Below are the code and all the weights of a small trained network. Each question names an input and a target symbol and asks about switching units off, where a switched-off unit gives its printed mean instead of its output.

import numpy as np


def w(rows, s, z=0):
    codes = np.array(rows[::2]) - 128.0
    scale = np.full(codes.shape[1], s)
    scale[-1] = z or s
    return codes * scale


def norm(h):
    return h / np.sqrt((h * h).mean(-1, keepdims=True) + 1e-5)


def f(y):
    return y / 2 * (1 + np.tanh(0.7978845608 * (y + 0.044715 * y**3)))


def softmax(a):
    e = np.exp(a - a.max(-1, keepdims=True))
    return e / e.sum(-1, keepdims=True)


def log_softmax(a):
    a = a - a.max(-1, keepdims=True)
    return a - np.log(np.exp(a).sum(-1, keepdims=True))


def net(x, mask):
    ids = ['ΘΛΠΣΨαβγδεζημξφω'.index(c) for c in x.split()]
    T = len(ids)
    res = E[ids] + P[:T]
    u = 0
    for l in range(2):
        r = norm(res)
        for j in range(2):
            rows = slice(3 * j, 3 * j + 3)
            q, k, v = (r @ M[l][rows].T for M in (Q, K, V))
            z = softmax(np.where(np.tri(T) > 0, q @ k.T / 3**0.5, -1e9)) @ v
            o = O[l][rows]
            res = res + np.where(mask[u + j], z, o[:, -1]) @ o[:, :-1]
        u += 2
        y = f(norm(res) @ A[l][:, :-1].T + A[l][:, -1])
        res = res + np.where(mask[u : u + 8], y, B[l][:, -1]) @ B[l][:, :-1]
        u += 8
    return log_softmax(norm(res)[-1] @ U[:, :-1].T + U[:, -1])


Q, K, V, O, A, B = {}, {}, {}, {}, {}, {}
E = w([
[117,130,140],'Θ',
[80,136,179],'Λ',
[116,137,148],'Π',
[104,143,157],'Σ',
[78,51,129],'Ψ',
[129,170,133],'α',
[128,162,147],'β',
[111,114,124],'γ',
[100,56,109],'δ',
[112,41,142],'ε',
[11,107,5],'ζ',
[230,122,170],'η',
[19,37,104],'μ',
[124,121,173],'ξ',
[171,190,4],'φ',
[171,185,23],'ω',
],0.018)
P = w([
[59,246,186],'0',
[164,202,254],'1',
[167,201,209],'2',
[191,112,209],'3',
[188,150,193],'4',
[155,54,132],'5',
[184,162,86],'6',
[119,143,148],'7',
[91,55,192],'8',
],0.0054)
Q[0] = w([
[232,191,169],'L0H1',
[195,135,117],'L0H1',
[157,87,184],'L0H1',
[82,195,254],'L0H2',
[87,117,182],'L0H2',
[160,41,76],'L0H2',
],0.0094)
K[0] = w([
[208,153,147],'L0H1',
[148,51,148],'L0H1',
[82,2,207],'L0H1',
[190,165,62],'L0H2',
[107,112,179],'L0H2',
[96,246,85],'L0H2',
],0.0098)
V[0] = w([
[165,103,249],'L0H1',
[229,109,19],'L0H1',
[163,103,135],'L0H1',
[170,121,172],'L0H2',
[47,158,145],'L0H2',
[84,109,180],'L0H2',
],0.011)
O[0] = w([
[154,101,95,249],'L0H1',
[153,93,133,1],'L0H1',
[51,102,174,120],'L0H1',
[222,43,128,180],'L0H2',
[44,255,143,157],'L0H2',
[80,34,209,159],'L0H2',
],0.0079,0.007)
A[0] = w([
[123,45,148,205],'L0N1',
[119,71,194,240],'L0N2',
[76,218,117,222],'L0N3',
[151,8,103,19],'L0N4',
[200,155,94,251],'L0N5',
[76,66,228,8],'L0N6',
[137,138,115,14],'L0N7',
[48,77,60,181],'L0N8',
],0.011,0.0029)
B[0] = w([
[190,113,180,219],'L0N1',
[235,154,130,242],'L0N2',
[206,34,161,255],'L0N3',
[107,160,194,209],'L0N4',
[200,19,235,246],'L0N5',
[160,120,202,176],'L0N6',
[18,254,85,103],'L0N7',
[181,42,139,175],'L0N8',
],0.0048,0.0046)
Q[1] = w([
[132,126,50],'L1H1',
[171,144,158],'L1H1',
[133,203,143],'L1H1',
[166,86,248],'L1H2',
[214,126,163],'L1H2',
[46,197,93],'L1H2',
],0.012)
K[1] = w([
[75,163,191],'L1H1',
[109,75,154],'L1H1',
[48,102,90],'L1H1',
[169,101,70],'L1H2',
[192,91,76],'L1H2',
[135,254,174],'L1H2',
],0.012)
V[1] = w([
[209,135,192],'L1H1',
[115,157,117],'L1H1',
[100,198,72],'L1H1',
[251,176,44],'L1H2',
[138,163,167],'L1H2',
[94,205,122],'L1H2',
],0.013)
O[1] = w([
[177,253,116,248],'L1H1',
[199,181,115,107],'L1H1',
[144,87,60,52],'L1H1',
[160,134,13,142],'L1H2',
[63,247,127,152],'L1H2',
[141,43,23,79],'L1H2',
],0.0055,0.011)
A[1] = w([
[192,62,121,118],'L1N1',
[61,30,56,252],'L1N2',
[92,153,49,216],'L1N3',
[101,84,192,249],'L1N4',
[130,66,156,110],'L1N5',
[80,140,108,137],'L1N6',
[77,154,70,115],'L1N7',
[247,162,88,254],'L1N8',
],0.012,0.0032)
B[1] = w([
[179,98,66,142],'L1N1',
[255,39,206,142],'L1N2',
[141,80,132,139],'L1N3',
[67,75,154,174],'L1N4',
[104,182,112,127],'L1N5',
[179,97,134,126],'L1N6',
[168,88,184,131],'L1N7',
[54,86,55,255],'L1N8',
],0.0081,0.0097)
U = w([
[63,117,149,107],'Θ',
[75,116,148,64],'Λ',
[102,115,150,2],'Π',
[70,122,149,83],'Σ',
[95,108,175,3],'Ψ',
[92,147,122,73],'α',
[106,223,146,214],'β',
[95,150,168,62],'γ',
[89,116,173,84],'δ',
[106,122,168,43],'ε',
[104,9,168,180],'ζ',
[231,116,166,161],'η',
[76,85,166,144],'μ',
[136,139,166,97],'ξ',
[101,89,76,230],'φ',
[115,108,67,237],'ω',
],0.014,0.0047)

Each question gives the input, a string of symbols that net reads in full, and the target symbol t.
The units are the heads (3 rows each of Q, K, V and O) and the neurons (one row each of A and B). Each row of codes is followed by its name. A weight is (code - 128) times the scale printed after its matrix; where a second scale follows, it is the last column's (O, A, B and U).
mask holds one flag per unit, layer by layer, with each layer's heads first. A switched-off unit (its flag False) gives its mean, the last column of its rows in O or B, instead of its output. The means were averaged over made-up inputs and are rounded, as every weight is.
A unit's drop is (log p(t) with every unit on - log p(t) with that unit switched off) / (log p(t) with every unit on - log p(t) with every unit switched off).
The circuit of an input: a set's keep is (log p(t) with only the set's units on - log p(t) with every unit switched off) / (log p(t) with every unit on - log p(t) with every unit switched off). Starting from the 12 units with the biggest drops (on a tie, the unit counted first), units are removed one at a time, each time the one whose removal leaves the highest keep (on an exact tie, the one counted first), for as long as the keep stays at least 0.8.
circuit, biggest first: the units of the circuit, biggest drop first
most important unit: the unit with the biggest drop
k most important neurons: the k neurons with the biggest drops, biggest first
top k neurons in layer l: the k neurons of layer l with the biggest drops, biggest first
drop of u: that unit's drop, to one decimal
input α ε η β Θ ζ, target ζ: circuit, biggest first -> (L1N2)
input β Θ ζ Π, target ζ: circuit, biggest first -> (L1H1 L1H2)
input β γ Θ ζ β, target ζ: circuit, biggest first -> (L1H1 L0H2)
input η β Θ η ζ, target η: top 2 neurons in layer 1 -> (L1N8 L1N4)
input β ζ β β, target ζ: circuit, biggest first -> (L1H1 L1H2)
input α β Σ ω ω μ Θ, target ω: top 4 neurons in layer 0 -> (L0N4 L0N6 L0N1 L0N3)
input β β β ζ Σ, target ζ: circuit, biggest first -> (L1H1 L0N5)
input η ζ α, target η: 4 most important neurons -> (L0N5 L0N8 L0N2 L0N4)
input β Σ β Λ, target β: circuit, biggest first -> (L0N5 L1H1)
input β α β ζ Π, target ζ: circuit, biggest first -> (L1H1 L0H2)
input ζ η β ζ ω, target φ: circuit, biggest first -> (L1H1 L1N8)
input ω β β Ψ Θ Ψ φ γ, target φ: 3 most important neurons -> (L0N6 L0N4 L1N8)
input Θ ζ ζ Θ Σ, target ζ: top 4 neurons in layer 0 -> (L0N5 L0N8 L0N1 L0N4)
input η φ α β Θ γ β η Θ, target η: 2 most important neurons -> (L0N1 L0N2)
input β β α β ω η β, target ω: most important unit -> L1N8
input α η η α Λ, target η: top 2 neurons in layer 0 -> (L0N2 L0N1)
input ω η η Λ, target η: 2 most important neurons -> (L0N2 L0N1)
input Ψ η φ, target φ: 2 most important neurons -> (L1N8 L0N5)
input ε η β Θ Σ β Θ, target β: top 4 neurons in layer 0 -> (L0N3 L0N2 L0N6 L0N8)
input α φ ζ β Σ Θ ζ, target ζ: most important unit -> L1N2
input β Θ β Λ, target β: top 2 neurons in layer 0 -> (L0N5 L0N3)
input ζ β β η Σ, target η: top 2 neurons in layer 0 -> (L0N2 L0N1)
input η η ζ, target η: 2 most important neurons -> (L0N2 L1N8)
input Σ ζ Θ, target ζ: drop of L1H1 -> 1.4
input β ω Σ, target ω: drop of L0H2 -> 0.3
